[ -48   99  321  -89  379  -45 -217 -153  -38  -18  -53  -53 -294 -400
  -96  -48 -271   58   74 -195 -224 -103  153    8 -535  120 -124 -135
 -264   90   -7 -149  -38   40] | mivir
[ -97  158 -101 -275  -97  -65 -508   82 -216  -22  100 -148 -388 -410
  -59   14 -182 -253  223  320 -251 -203   20 -219  -44  114 -201  173
 -351  -51  317 -210 -326   35] | nir
[-156  -48  -18  -61  -24 -302 -255  -88  192 -173 -171  438 -399  -87
  212 -135 -149  347 -207   17 -280  152   56  334  -92  139 -224 -119
  -62 -261   76  278  191   48] | mivir
[ -14 -199  147  107    6 -188 -468   89  180  127 -130 -124  -84  155
 -176  -91  115  233  424  326 -476   79  288  342 -249  328 -211  180
  -19  -84  -83   37 -240  231] | nir
[ -37 -526   69 -170  341 -322 -381 -190  254  -46 -260  204   -9  150
    5  152   59  229  165  247 -536  -24  242  201 -401  120   24  124
  179  139 -318 -116 -218  117] | Kasir
[  52  190  -35   93  -48    9 -147  -43 -208  -38 -220  -33 -393 -519
  -44   77 -342  199  122   70 -256   73  200 -145  -59   -9 -113  281
  107  119  180 -388 -225  -70] | mab
[-134  303  133 -139   29  -90 -593  -70  -89  -90  -99 -348 -275 -222
  -61    3   -5  118   87   71 -364   97  380  -35 -240  124 -150  211
  -99   66   81 -574   -6   -9] | leta
[  94   -8   39 -110  106  -31 -172   14 -111  -46  -99   26 -274 -314
  -49  131   20  -40   66   13 -280    7  101 -147 -194    2  -96  168
 -287  150   91  -55 -313  -31] | Kasir
[-271  -97 -161 -211  213 -312 -756  -43   43 -242   89  555 -325  -69
    2 -115 -356  290 -144  136  -77  138  135   35  -32   17 -441 -128
  -23 -209  -50  147  -97 -100] | nir
[  31 -271   -6  107  -99  -54  -17   66  143  180 -431 -132  -47  318
 -143  -60  291  287  342   66 -536 -128  247  243 -228   52    6   97
  131  218  171 -214 -406 -133] | leta
[-235 -322   92 -178  -57  -98 -285    1   86  231    5  -91  -12  308
  -28  -39  129  -87  261  150 -405 -203  252  250 -273  272 -331  -82
    5  135   87 -272  263 -289] | nir
[-135 -387   52 -413 -253  -51 -676    1   67  121 -136 -156  281  438
 -200   -4  354   93  192  115 -136 -188   16   85 -235  -17  -89  249
   81  234   51   63 -186 -199] | fevis
[-132  187  -28 -238   57 -117 -168  139 -103 -214  -80  -57 -431 -182
   68  146  -27  -33   50 -110  -71 -247  123 -152 -268   50 -244  245
 -390  206  241  -46  -54   73] | fevis
[-236  185   83 -255  396 -108 -734  -22 -273 -112   36 -102 -523 -457
   -6   65 -183 -132  111   -5 -386   13  170 -189 -254  231 -282  218
 -213 -222  -53 -175 -340   36] | fediv
[ -36  254    7 -129    7  136 -328  149 -100 -126  -83 -118 -257 -203
  -23  -71 -194  254   81   67   -2   60   60 -233 -260 -113  -74  287
 -155  260   66 -261 -177 -210] | pesoz
[-187   71   89   38   66 -192  220   32  -19  -43  147  192 -184  -41
  -21 -149 -207  590  -44  193   61   15  -34  187 -165   56 -308    2
 -129   -1  -53  174   98 -132] | mivir
[ -81  151  -50 -197  127 -120 -150  -23 -172 -199 -250   68 -410 -380
 -151   82 -212   52  -84 -376  -94 -181   90 -304 -152  -83   45  120
  -84  176  308  -68 -343   68] | Migo
[-144   45 -184 -144   49 -292 -175 -168   46 -263   10  210 -245  -95
   -2  -17 -117  286 -112 -203 -104  -20  -16   83 -241  185  -44 -126
 -126 -339  147  -78   59  -22] | leta
[  21    8   73   38   86  -15 -151   33 -228   24   25   33 -377 -420
   -1 -101 -237 -278   68  159   11 -114   83 -159  190   88   31  157
 -200  154  -20   43 -177 -186] | mab
[  32 -130  105   39  158  161  -27 -186   94 -131    2  224 -540 -244
   40 -211 -391 -453  174 -133 -100  -31  169 -158   32  275   76 -170
  -71  304  -31 -204  121 -227] | pesoz
[-290   58   32 -182  -98 -254 -473 -148 -160 -219  231    0 -403 -103
   68 -157  -48   -6  -76   86 -100  -51   69  328   44  209 -461   76
 -263 -378  126  137  218 -272] | fediv
[-103   35  -54  101   48 -168 -215   10   96 -195  109  501 -250   24
   72 -121 -264  162  -78  110 -185    7   34  170 -147  411 -426 -248
 -163 -526  186   85  208   50] | fevis
[-119 -370  118 -223  -55  -96 -219  -83  276  -43 -246  124 -100  306
   73   62   98  -71  112   97 -493 -157  233  472 -312   62 -238   16
   -7 -205  157   94  -12   -4] | mab
[  17 -362  -96  -69  -57   -3 -539   29   67   67 -336  227   52  364
  116  191  168    8   68   67 -532   13  140   48 -409  382 -128   57
  362 -106   84 -344 -204  127] | lor
[ -50   52   32 -240  357 -222 -149  175  -92 -169  120  366 -297 -291
 -139    1 -148  -27  -38   18  162 -131  107 -348 -116   62  -44  -35
  -41  429  -12   58  100  -77] | fevis
[  12  155   77    6  155  -17  -56   89  -75  -31 -172 -180 -325 -400
 -170  137 -153   68  254  -79 -332  -25  136  -19 -382   60 -133  108
 -137 -113  101 -141  -68   90] | mivir
[ -53 -408  134 -140  -10 -331 -410  -15  205  -67 -253  173 -124   90
  -26  157   68   17   77  101 -405   21  448  211 -254  109 -269  111
  -17  339 -159 -124  201 -121] | fevis
[-201    9   16 -103  138 -273 -116 -163  -83  -76   48  131 -397   13
  301 -187  -24  310  -18  -12 -252   84  -69  285 -248  227 -376   33
 -206 -364  166   35  115   20] | leta
[ -67    7  130 -179  291 -317 -335 -173 -102  -24  -64 -232 -229 -393
    0  -17 -167  216  179 -136 -436 -123   29   47 -380   17 -163  136
 -268   -3   74  -95  -66  237] | fediv
[-122 -195  199  -93  146  -72 -245  165  238   90 -165   61  -10  288
  -83    8  211  336  242  145 -259   72  284  324 -488  218 -327  149
   11  164   -8   47 -100  -48] | pesoz
[  27  -62  158  -78  -37 -164 -241  -65   75   55  160   40 -344 -347
  -30 -129 -310 -270  139  128 -141   52  162   29 -138   53 -212  247
 -134   61  -75 -100 -165   90] | Kasir
[-113 -453  197    8  -16  -30 -192 -122  263  188 -302  -79  -91  267
  -37   91  170   82  213  367 -686  -95  237  536 -286  223 -169  124
  -78  -70  -47  -21 -343  -94] | lor
[-239 -310   86 -164   16 -141 -570 -126   85  163 -211  -98  -57  261
   74 -148   97  -63  236  327 -409 -137  158  420 -275  261 -250   -5
   68 -266  196 -148 -235 -122] | Migo
[  30  186  208   -6  -24  206  486   67  122   20 -140 -205 -374 -214
 -266 -100  -44  345  221 -193 -342 -103   40  -52 -111 -183  143  195
 -262  402  129  194 -426  -39] | fevis
[  86   55  129 -169  -78   -4 -202   26 -120 -208 -121  -39  -64 -338
  -22  125 -240  -24   38 -102 -203  -10  140   62 -192   83  -77  228
  -22  -83  125   18 -137  232] | fediv
[-127 -413   89   -2   17  -76 -238  126  229  112 -190  104  -40  273
 -194 -139 -190  195  382   20 -314 -200  244  179 -192  107 -318  101
 -131  202   66  145  115  -97] | mab
[-217 -403  110 -153  164 -337 -600 -148  165   17 -203   37   55  272
 -152  203  240   41   84  147 -467 -267  271  361 -364  308 -153   37
   74 -155  -88  -42 -193   71] | Migo
[  34   66   99  102  191  -85   -1 -127  -87 -151 -168  -79 -254 -482
 -152   -1 -317  161   -5 -202 -220   98  274  -59  -34  -85  115  278
   96   29  -29 -234 -220  -43] | zak
[  -7 -323   22   23 -289 -107 -840 -282  239   10  -69 -120  -39  192
  -37  -40  219   21  276  155 -516  -27  270  378  -16  261 -261  237
  -63  -36   70 -192 -147   22] | leta
[ -72 -202 -277   85  102 -225  -76  -55   68 -227   62  637 -325   24
  168  -67 -305  -13 -132 -155  -98   87  -93  103  -24  333 -346 -203
    5 -621  252  195  177  138] | lor
[-233  104  -85 -350  102 -516 -786   -9 -176 -271  171  159    7 -228
   85  -23 -157  304 -209  -81 -110   76  226  276 -323  250 -440  -37
   62 -502   56  -30  175   16] | Kasir
[-119 -400  200    2   49 -161 -572 -127  140   25 -127   70  -10  271
 -365    8  101  168  261  138 -130  -95  293  230 -142  346 -276   77
 -137  225  -67  180  -40   21] | nir
[  61  125  180 -237 -190  -69   74   85 -155  -76   87 -303 -332 -379
   72   31 -259  107   18   82 -275  -12   87   37 -364 -307  -72  474
  -48  333 -146 -315  -88 -101] | lor
[-138 -199  108 -159   66 -264 -340  -49   95  -46 -312  109  -94  131
 -127  165   69  225  -23  157 -476 -120  189  225 -248  111  -85   12
  -46  -35 -103  -17   58   46] | leta
[-138 -263  -44   61   22  -96 -337 -145  270   63 -221  -43 -103   92
   32   98  123  102  118   54 -403   81  238  191  -27  256 -137  292
  -95  -83  150  -54 -326  185] | lor
[-121 -184  113 -255  -17 -252 -315   86  280  -70 -165    4    6   82
 -133  150  243  221  117  -78 -494 -162  261  425 -486  208 -183  -13
 -147 -108  113  185   32  107] | mivir
[   4   93   91 -163  271  -31  -38   63  -31  -86 -109 -245  -95 -324
 -136  169   14 -189   65  121  118  -61  135 -254  -90 -195  288  217
  -83  270 -113  -86 -256   95] | mivir
[-133  -81   44 -204  -85 -185 -613    4   21  -70 -146 -210  238  199
 -201  132  282  644   70   42 -581  -13  272  158 -186  -98 -271  298
  120  135   11 -127 -243   16] | pesoz
[-272 -275  -22 -124   44  -66 -385  175   40  136 -245   77 -259  479
  -21 -176  239   67   51  173 -520   97  194  -81 -136   99 -294   95
  -66    1  228 -254  189 -441] | lor
[-129 -491   54   36  -84  -93 -412 -162  179   13 -257  178 -171  353
 -166  -40  -14  131  249  275 -599   10  198  166  -43  178 -244  160
  103  -20  -86 -117 -225  -99] | goz
[ -18 -451   49   72 -112 -140 -615 -185  157  110 -313 -161   12  186
 -117  -34  241  -62  381  293 -556   -4  268  356   46  246 -132  133
    1  -51   54  -49 -411   36] | goz
[  27 -533    4   13  -38   29 -368  -16  363  121 -229  154  218  273
 -120  135  112  190  274   64 -474  -48  208  188 -100  170    1  182
  181  262 -185   60 -283   56] | zak
[-186 -204 -127 -150   47 -214 -150 -119   14 -276   88  358 -353  -97
  239 -160 -275   99   54  -33 -253   90   79  396  128  220 -411 -213
 -116 -332   83  347  132 -112] | zak
[-138  253   -3    0  245   -7  -19  -36  167 -185   94  199 -127  -47
   13  -97  -64  426  -74   25 -243   -9  119  205 -193  233 -154 -168
 -106 -350  259   29  -54   58] | Kasir
[-178 -249  -34 -120  108 -256 -215   96 -107 -255  198  495 -314  163
  194 -168 -234  269  -48  132  -56   70   17  200  -53  163 -433  143
  -29 -183 -230  255  259 -235] | leta
[ -60  -58   85 -102  -44   97   47  144  261   29 -192 -117   63  173
    6  164  357  544  133   -3 -587   38  218  422 -316  174 -118  148
  -83   92  190  163 -263   61] | lor
[ -95 -311   66  -67   -5 -142 -322  116  302  191 -316   33  -64  393
   73  -17  212   93  140   86 -405  -42  188  209 -465   75 -221  293
  -48   45   97 -141  146  -31] | Kasir
[-186 -193  -13 -187   94  -73 -420   47  431  111 -153    9  152  274
  -87   68  277   45   57   60 -376  123  211  270 -372   35   17   21
  176 -321  -31 -116 -310  -66] | goz
[ -46 -216  109  -67  -76 -201 -264 -269  247  -25 -253  -84  -92   71
   18   38  144  180   90  131 -466 -195  228  356  -67  -72 -116  -16
 -112  300   68  -30 -106   28] | fevis
[-235 -206  107  -11  275 -230 -422  -48   97    3  -67  430 -329  150
  136 -274 -104  275  -39  -19 -187   75   51  334 -216  315 -352   35
  -46 -431   41  396   56  -17] | mab
[ -58 -268  -63  -85 -169  113   42   64  352   93 -271   29 -130  228
   29  261  187   -6  248   -2 -576 -152   63  325 -501  471  -11  205
   18 -270  268  -55 -270  183] | lor
[ -69 -288  152   -2  -18 -113 -416  -60  248  -37 -348   30   59  302
  -90   81  175  -37  145   10 -474   90  342  351 -203  338 -246  111
   87 -327  179   -3   68  248] | pesoz
[-238    9 -103  219  205 -149 -284 -267 -127 -152  260  276 -290 -166
  155  -80 -236   93  -85  119 -199  -52   56  217  314  489 -389 -154
 -208 -578  100  124   64    4] | nir
[ -45 -261  -22 -118  -92 -158 -731   11  155  -80 -321 -207   44  176
 -104  170  241   96  252  155 -452  -83  336  324 -304   21 -216  322
   73  -47   50 -194 -228  -32] | pesoz
[ -45 -169  -73 -110   66 -103 -899   33  121  -28 -359  -82  200  -53
 -238  170  166  308  222   57 -435  -52  363  -86  -59  187  -46  310
   79  271  214 -199 -256  118] | pesoz
[  26 -266   22  -31   14  -12 -375  130  314   31  -42  131  236   85
 -156  165   66  159  293  222 -352  -96  296  363 -326  203 -236  100
  218  -35  153  -95  -17  -11] | Migo
[  36  -96   47 -157   26  -45 -282  136  -32   -9 -217  300 -188 -239
  198  222 -230 -166 -118  -61 -266  -87  103  -29 -364  102 -143  198
   67   51  -24 -125 -166  100] | pesoz
[ -81 -109  -16  -26 -271  -87 -445  -83  196  -42  -84 -205   35  211
  -84  -49  127   55  286  160 -557 -197  260  383 -188  287 -201   89
   96 -344  279 -251 -201   61] | fevis
[  51  156   85  -45 -149 -202 -319   47  -15  -93   47   50 -140 -252
 -256    3 -221  191    9  143  -54  -28  192  -60 -244  -47 -190  153
  121  242   58 -351  150  -27] | fediv
[ -36   38  139 -206 -199  -79 -161 -139 -173 -135 -121   -2 -350 -203
  -60  129 -205 -107  -38    5   95 -137   31  111 -300   79 -260   97
 -297  114   45   21   28  -47] | Kasir
[-101  252   57 -345  -97 -196 -586  -10 -281 -195  -71 -251 -254 -451
  -58  113 -119   90   26   11 -254  -85  177  201 -163  -13 -225  183
  -25  -88  121 -135  236  -54] | leta
[-169   74  -45  -39  213 -155  192  103  147 -215   49  371 -367  -18
  286 -188 -263  530 -104 -198 -144   -3  -35  145   29   24 -180 -117
 -203  199  -80  420  444   57] | zak
[-249  -70   95 -296  -60  -44   15   -9  -84 -208   33  225 -354   77
  150 -130  -30  222  -82  -81 -189  -63  -96  400 -244  171 -360  -55
 -239 -396  171  481   39 -221] | mivir
[  -3 -100  216 -132   59 -138 -181   29 -131  -91 -184  130 -332 -316
  -31   16 -390  -23  140   56  -46 -127  191  250 -522  173 -275  102
  -43  129    8  -87 -104  -87] | goz
[-190  -77  -83 -151   48 -137 -507   55   38 -219  132  207 -167   53
  352 -224  -80  159   64   32 -388  269  220  322   21  182 -525   41
   -8 -387  157   82   21  -49] | goz
[  81   68  -73  -95 -435   86 -572  -59 -198 -105 -158 -218 -195 -322
   16  -12 -139 -130  206   72 -444   28   66   93   41  151 -245  139
 -145 -242  382 -205  -37  -85] | pesoz
[  20 -647   17  -20    4   21 -281 -197  352   22 -102  160   43  299
  -10 -108   31   62  359  324 -318  106  160  162  221  107 -137   50
 -127  420    0  196 -253   45] | lor
[-135  185   31 -248  229 -272 -230 -107  -89  -58  130 -365 -260 -496
   72  133   16   90  133   64 -246  -17  241  -24  -92 -128 -160  293
 -180  309    9 -292 -188  102] | zak
[ -80 -128  -49 -185 -126 -209 -354  134   85  -75 -199 -140 -122  174
 -233  142  351  210  188   85 -309  -87  252  138 -152   77 -196  107
 -158  315  173   60  -84    5] | lor
